Below is a small trained network, with its code and all its weights. Each question gives an input and a class and asks what happens when units are switched off, that is, made to give their printed mean instead of their output.

import numpy as np


def w(rows, s, z=0):
    codes = np.array(rows[::2]) - 128.0
    scale = np.full(codes.shape[1], s)
    scale[-1] = z or s
    return codes * scale


def f(y):
    return np.maximum(y, 0)


def log_softmax(a):
    a = a - a.max(-1, keepdims=True)
    return a - np.log(np.exp(a).sum(-1, keepdims=True))


def net(x, mask):
    res = np.array(x, float).reshape(1, 5) / 4 @ E
    y = f(res @ A[0][:, :-1].T + A[0][:, -1])
    res = res + np.where(mask, y, B[0][:, -1]) @ B[0][:, :-1]
    return log_softmax(res[-1] @ U[:, :-1].T + U[:, -1])


A, B = {}, {}
E = w([
[75,2,13],'x0',
[47,103,203],'x1',
[55,214,101],'x2',
[127,128,129],'x3',
[128,126,128],'x4',
],0.0073)
A[0] = w([
[110,89,120,39],'neuron 1',
[123,94,90,172],'neuron 2',
[154,186,125,135],'neuron 3',
[131,129,126,96],'neuron 4',
[126,114,150,243],'neuron 5',
[111,166,249,167],'neuron 6',
[104,188,157,141],'neuron 7',
[107,149,114,166],'neuron 8',
[89,119,91,78],'neuron 9',
[141,131,136,68],'neuron 10',
[150,159,127,123],'neuron 11',
[63,224,41,254],'neuron 12',
[120,150,44,204],'neuron 13',
[186,82,190,142],'neuron 14',
[37,44,88,49],'neuron 15',
[105,138,130,91],'neuron 16',
[141,164,58,91],'neuron 17',
[133,80,87,140],'neuron 18',
[97,118,190,190],'neuron 19',
[149,34,98,156],'neuron 20',
[80,84,103,64],'neuron 21',
[207,93,199,242],'neuron 22',
[118,105,117,224],'neuron 23',
[204,206,173,209],'neuron 24',
],0.018,0.0037)
B[0] = w([
[109,135,139,161],'neuron 1',
[104,89,112,196],'neuron 2',
[188,142,155,173],'neuron 3',
[119,133,124,128],'neuron 4',
[94,137,117,164],'neuron 5',
[168,174,3,233],'neuron 6',
[207,154,104,189],'neuron 7',
[157,139,149,155],'neuron 8',
[120,138,169,170],'neuron 9',
[120,127,132,132],'neuron 10',
[145,135,158,153],'neuron 11',
[203,79,191,233],'neuron 12',
[139,79,124,202],'neuron 13',
[63,164,155,182],'neuron 14',
[53,114,255,249],'neuron 15',
[135,148,121,140],'neuron 16',
[161,62,116,169],'neuron 17',
[116,85,91,204],'neuron 18',
[93,132,65,182],'neuron 19',
[79,54,91,239],'neuron 20',
[96,134,196,191],'neuron 21',
[60,219,161,204],'neuron 22',
[101,97,139,177],'neuron 23',
[155,195,240,230],'neuron 24',
],0.025,0.013)
U = w([
[79,177,214,236],'0',
[33,57,11,95],'1',
[153,164,163,10],'2',
[118,59,128,40],'3',
[50,210,59,86],'4',
[36,119,118,253],'5',
[184,150,23,158],'6',
],0.011,0.0035)

Each question gives the input, the list of numbers given to net, and the class t.
The units are the neurons (one row each of A and B). Each row of codes is followed by its name. A weight is (code - 128) times the scale printed after its matrix; where a second scale follows, it is the last column's (A, B and U).
mask holds one flag per neuron, in row order. A switched-off neuron (its flag False) gives its mean, the last column of its row in B, instead of its output. The means were averaged over made-up inputs and are rounded, as every weight is.
A unit's drop is (log p(t) with every unit on - log p(t) with that unit switched off) / (log p(t) with every unit on - log p(t) with every unit switched off).
The circuit of an input: a set's keep is (log p(t) with only the set's units on - log p(t) with every unit switched off) / (log p(t) with every unit on - log p(t) with every unit switched off). Starting from the 12 units with the biggest drops (on a tie, the unit counted first), units are removed one at a time, each time the one whose removal leaves the highest keep (on an exact tie, the one counted first), for as long as the keep stays at least 0.8.
units of the circuit, in order: the units of the circuit, biggest drop first
unit that matters most: the unit with the biggest drop
top k neurons: the k neurons with the biggest drops, biggest first
drop of u: that unit's drop, to one decimal
input [-7,5,3,-8,-3], class 6: units of the circuit, in order -> [neuron 6]
input [7,0,-1,-3,0], class 1: top 4 neurons -> [neuron 24; neuron 20; neuron 18; neuron 22]
input [-7,-4,1,-5,8], class 2: units of the circuit, in order -> [neuron 15; neuron 6; neuron 24; neuron 7]
input [-4,2,-7,6,-7], class 4: units of the circuit, in order -> [neuron 6; neuron 12]
input [0,1,-5,-1,-6], class 4: units of the circuit, in order -> [neuron 15; neuron 12]
input [2,-3,1,-2,-7], class 3: top 2 neurons -> [neuron 6; neuron 19]
input [1,-1,1,2,8], class 3: units of the circuit, in order -> [neuron 24; neuron 22]
input [8,5,-1,-3,1], class 5: top 3 neurons -> [neuron 15; neuron 20; neuron 24]
input [-8,5,1,8,-3], class 6: top 3 neurons -> [neuron 6; neuron 7; neuron 15]
input [8,-3,0,-8,-4], class 1: top 4 neurons -> [neuron 20; neuron 24; neuron 18; neuron 2]
input [4,3,-6,8,-1], class 5: top 2 neurons -> [neuron 15; neuron 6]
input [8,0,-6,-2,8], class 1: top 2 neurons -> [neuron 20; neuron 24]
input [0,-1,1,2,-4], class 2: top 4 neurons -> [neuron 15; neuron 6; neuron 20; neuron 22]
input [0,-8,2,-4,-1], class 2: unit that matters most -> neuron 20
input [6,8,-7,0,6], class 5: top 3 neurons -> [neuron 15; neuron 20; neuron 24]
input [-7,2,-8,2,0], class 4: top 3 neurons -> [neuron 6; neuron 15; neuron 12]
input [4,7,-8,-7,-3], class 5: top 3 neurons -> [neuron 20; neuron 24; neuron 15]
input [0,-1,1,2,1], class 2: drop of neuron 15 -> 0.8
input [6,5,-7,7,-8], class 5: drop of neuron 15 -> 1.5
input [1,6,-3,-7,3], class 5: drop of neuron 24 -> 0.4
input [7,-4,-6,6,-3], class 1: units of the circuit, in order -> [neuron 20]
